Here is a tiny trained network, its code and every weight. The questions are about switching its units off for an input and a target symbol, where a switched-off unit gives its printed mean instead of its output.

import numpy as np


def w(rows, s, z=0):
    codes = np.array(rows[::2]) - 128.0
    scale = np.full(codes.shape[1], s)
    scale[-1] = z or s
    return codes * scale


def f(y):
    return y / 2 * (1 + np.tanh(0.7978845608 * (y + 0.044715 * y**3)))


def softmax(a):
    e = np.exp(a - a.max(-1, keepdims=True))
    return e / e.sum(-1, keepdims=True)


def log_softmax(a):
    a = a - a.max(-1, keepdims=True)
    return a - np.log(np.exp(a).sum(-1, keepdims=True))


def net(x, mask):
    ids = ['αδεηλμστφψω'.index(c) for c in x.split()]
    T = len(ids)
    res = E[ids] + P[:T]
    r = res
    for j in range(3):
        rows = slice(2 * j, 2 * j + 2)
        q, k, v = (r @ M[0][rows].T for M in (Q, K, V))
        z = softmax(np.where(np.tri(T) > 0, q @ k.T / 2**0.5, -1e9)) @ v
        o = O[0][rows]
        res = res + np.where(mask[j], z, o[:, -1]) @ o[:, :-1]
    y = f(res @ A[0][:, :-1].T + A[0][:, -1])
    res = res + np.where(mask[3:11], y, B[0][:, -1]) @ B[0][:, :-1]
    return log_softmax(res[-1] @ U[:, :-1].T + U[:, -1])


Q, K, V, O, A, B = {}, {}, {}, {}, {}, {}
E = w([
[209,164,134,82,82,142,180,164,104,62,145,98],'α',
[154,141,106,202,47,165,76,200,165,176,141,170],'δ',
[72,95,129,96,116,180,27,73,203,137,86,116],'ε',
[162,244,73,133,155,175,28,124,137,69,148,129],'η',
[164,83,127,113,195,149,56,180,184,224,105,127],'λ',
[148,207,86,86,79,100,123,88,109,167,157,74],'μ',
[199,181,156,174,52,151,56,81,82,136,109,114],'σ',
[133,121,59,106,103,126,143,137,196,171,162,44],'τ',
[136,109,194,163,147,165,37,130,154,105,255,97],'φ',
[59,148,161,174,187,162,164,59,163,174,89,163],'ψ',
[107,218,183,86,67,109,71,202,159,160,153,142],'ω',
],0.014)
P = w([
[254,176,194,158,177,88,114,184,212,31,203,139],'0',
[217,131,223,139,112,108,134,196,188,98,139,105],'1',
[188,142,211,119,136,142,116,169,161,100,138,90],'2',
[160,144,195,110,144,159,110,159,141,114,146,97],'3',
[153,145,168,110,143,168,102,150,132,120,145,109],'4',
[137,151,158,103,149,176,98,143,123,126,153,115],'5',
[121,154,147,92,151,178,96,150,111,133,163,129],'6',
[121,152,137,88,149,187,102,144,104,139,164,141],'7',
[114,156,128,75,152,188,97,145,99,141,164,156],'8',
[107,157,119,74,156,191,96,139,93,140,169,149],'9',
[110,156,109,70,155,196,101,142,87,146,176,181],'10',
[111,153,106,61,158,201,101,137,84,155,174,187],'11',
],0.0092)
Q[0] = w([
[124,141,118,128,140,135,119,121,126,136,129,129],'h0',
[144,139,124,119,135,140,136,132,125,118,131,124],'h0',
[161,161,159,148,121,143,65,111,254,207,143,102],'h1',
[120,99,153,159,126,14,195,160,124,76,138,103],'h1',
[88,81,157,186,128,116,127,124,50,75,144,223],'h2',
[74,68,135,170,166,211,48,197,206,151,120,213],'h2',
],0.044)
K[0] = w([
[122,124,131,133,138,118,133,127,123,127,119,132],'h0',
[146,125,128,122,151,123,124,136,120,147,122,128],'h0',
[70,110,99,178,175,175,143,134,100,234,124,231],'h1',
[238,123,93,103,100,102,3,187,173,152,193,116],'h1',
[112,150,174,163,107,208,80,132,37,97,64,241],'h2',
[89,17,145,138,241,199,88,184,229,144,77,162],'h2',
],0.038)
V[0] = w([
[33,136,168,192,159,113,210,70,144,78,85,166],'h0',
[60,108,88,128,6,106,81,130,140,35,140,94],'h0',
[114,136,147,108,116,200,144,172,82,120,69,68],'h1',
[67,112,147,185,171,101,212,120,89,67,73,152],'h1',
[172,90,103,93,130,147,117,128,96,188,171,149],'h2',
[121,121,123,65,104,187,158,68,161,145,151,160],'h2',
],0.017)
O[0] = w([
[170,81,52,108,36,249,148,72,169,123,189,184,8],'h0',
[163,47,151,83,117,44,96,34,113,191,185,130,100],'h0',
[127,105,135,129,139,155,121,117,134,213,149,66,131],'h1',
[47,119,197,130,147,3,96,131,62,89,116,63,48],'h1',
[155,54,189,92,160,157,118,169,85,55,76,90,136],'h2',
[146,146,106,168,90,118,105,79,197,117,164,145,171],'h2',
],0.0068,0.013)
A[0] = w([
[92,119,159,153,92,130,75,110,127,132,89,105,114],'n0',
[154,83,150,112,82,7,175,73,70,117,145,92,105],'n1',
[130,49,73,66,26,153,142,146,136,120,162,127,82],'n2',
[109,98,160,170,153,142,187,77,146,168,121,162,196],'n3',
[130,103,11,186,83,66,116,168,90,109,142,98,152],'n4',
[110,90,171,170,161,44,110,76,141,149,72,112,69],'n5',
[86,42,92,99,116,190,130,40,99,161,129,156,2],'n6',
[102,124,69,133,171,87,190,136,97,201,101,142,78],'n7',
],0.019,0.0058)
B[0] = w([
[192,136,137,108,158,151,127,119,130,161,89,138,255],'n0',
[107,127,80,181,120,36,118,58,94,250,145,55,147],'n1',
[109,129,139,157,176,69,111,141,157,171,69,90,135],'n2',
[166,139,163,97,113,94,196,105,71,189,178,60,185],'n3',
[155,30,165,74,137,245,146,173,133,168,167,162,153],'n4',
[92,121,78,170,99,115,157,170,132,31,121,179,219],'n5',
[23,91,60,138,96,153,99,115,59,48,142,188,163],'n6',
[77,93,119,109,96,189,116,69,91,111,153,147,144],'n7',
],0.015,0.0089)
U = w([
[253,159,179,113,132,123,70,169,237,140,144,79,184],'α',
[97,158,177,102,166,164,112,99,123,226,124,117,254],'δ',
[110,165,90,48,113,188,36,126,74,121,184,148,139],'ε',
[139,89,138,165,104,140,126,163,120,165,153,207,63],'η',
[102,135,52,147,118,124,132,92,216,112,99,195,69],'λ',
[184,127,129,200,108,137,96,104,69,146,119,160,25],'μ',
[88,174,126,84,30,61,64,190,126,143,155,156,81],'σ',
[106,93,139,101,143,138,159,169,58,75,92,117,52],'τ',
[128,154,120,176,119,141,202,107,117,99,193,160,90],'φ',
[81,58,72,132,185,103,157,155,180,151,156,110,104],'ψ',
[95,122,178,216,176,119,72,121,145,86,220,142,113],'ω',
],0.0074)

Each question gives the input, a string of symbols that net reads in full, and the target symbol t.
The units are the heads (2 rows each of Q, K, V and O) and the neurons (one row each of A and B). Each row of codes is followed by its name. A weight is (code - 128) times the scale printed after its matrix; where a second scale follows, it is the last column's (O, A, B and U).
mask holds one flag per unit, heads first, then neurons. A switched-off unit (its flag False) gives its mean, the last column of its rows in O or B, instead of its output. The means were averaged over made-up inputs and are rounded, as every weight is.
A unit's drop is (log p(t) with every unit on - log p(t) with that unit switched off) / (log p(t) with every unit on - log p(t) with every unit switched off).
The circuit of an input: a set's keep is (log p(t) with only the set's units on - log p(t) with every unit switched off) / (log p(t) with every unit on - log p(t) with every unit switched off). Starting from all 11 units, units are removed one at a time, each time the one whose removal leaves the highest keep (on an exact tie, the one counted first), for as long as the keep stays at least 0.8.
circuit, biggest first: the units of the circuit, biggest drop first
unit that matters most: the unit with the biggest drop
top k neurons: the k neurons with the biggest drops, biggest first
which heads matter: for each layer, one digit per head in row order, 1 if its drop is at least 0.15 and else 0, layers parted by /
input η α μ ε ε ψ ε ε μ τ λ, target τ: circuit, biggest first	[h1 h2]
input σ ε ε ω τ ε σ λ τ ε μ ψ, target τ: circuit, biggest first	[h1 h2]
input μ μ ε ψ ε, target λ: top 2 neurons	[n5 n3]
input η ψ ε μ, target δ: circuit, biggest first	[h0 h1 n1 n5]
input τ τ ψ φ ψ σ ω μ α λ μ η, target α: unit that matters most	h0
input ω ω δ ω ε ψ τ δ φ δ, target η: circuit, biggest first	[n4 h1 n5 h2]
input τ ε η τ, target δ: which heads matter	111
input δ ε φ ψ η, target ε: circuit, biggest first	[h1 h0]
input μ ψ μ, target δ: circuit, biggest first	[n1 h1]
input α μ ψ τ ε ε ε τ τ, target ψ: circuit, biggest first	[h1 n5 n1]
input ε ε ε τ ω δ, target α: circuit, biggest first	[h1 n6]
input λ λ δ δ δ μ, target α: which heads matter	011
input μ μ ψ ψ ε τ α ε α δ, target α: circuit, biggest first	[n0 n6 h1]
input ω ε ω ε ε σ ω ε ψ μ α, target α: unit that matters most	n6
input μ ψ α μ μ τ φ ψ ω ε, target α: which heads matter	111
input μ ε δ ε μ ε μ ε μ σ, target α: which heads matter	010
input ε μ τ σ ε ε ε ω, target α: circuit, biggest first	[n6 h1]
input μ α ε α ε μ μ τ τ λ, target α: which heads matter	011
input α τ φ α ε ε ε δ ε τ τ, target ε: circuit, biggest first	[n7 h0]
input δ ε η σ ε α ψ, target φ: circuit, biggest first	[n5 n3 h1]
input μ σ δ δ φ μ ω ε ω ε μ τ, target α: circuit, biggest first	[h2 n6]
input ε ψ μ δ ε τ τ τ μ ε σ, target μ: top neuron	[n1]
input ε σ μ ψ η ε τ τ τ σ, target μ: circuit, biggest first	[h1 n5 n1 n0]
input ε τ ψ η, target ε: which heads matter	110
input δ τ ω μ ε ε τ λ μ η, target α: circuit, biggest first	[n6 h1]
input ε τ α τ ε λ λ ε τ μ σ, target α: which heads matter	000
input λ μ ψ ε ε α ω τ ε τ, target τ: unit that matters most	h0
input λ ε ε ε α ψ μ, target τ: which heads matter	110
input τ μ τ λ ψ ε τ μ δ, target τ: which heads matter	011
input ψ ε λ α ω, target τ: which heads matter	111
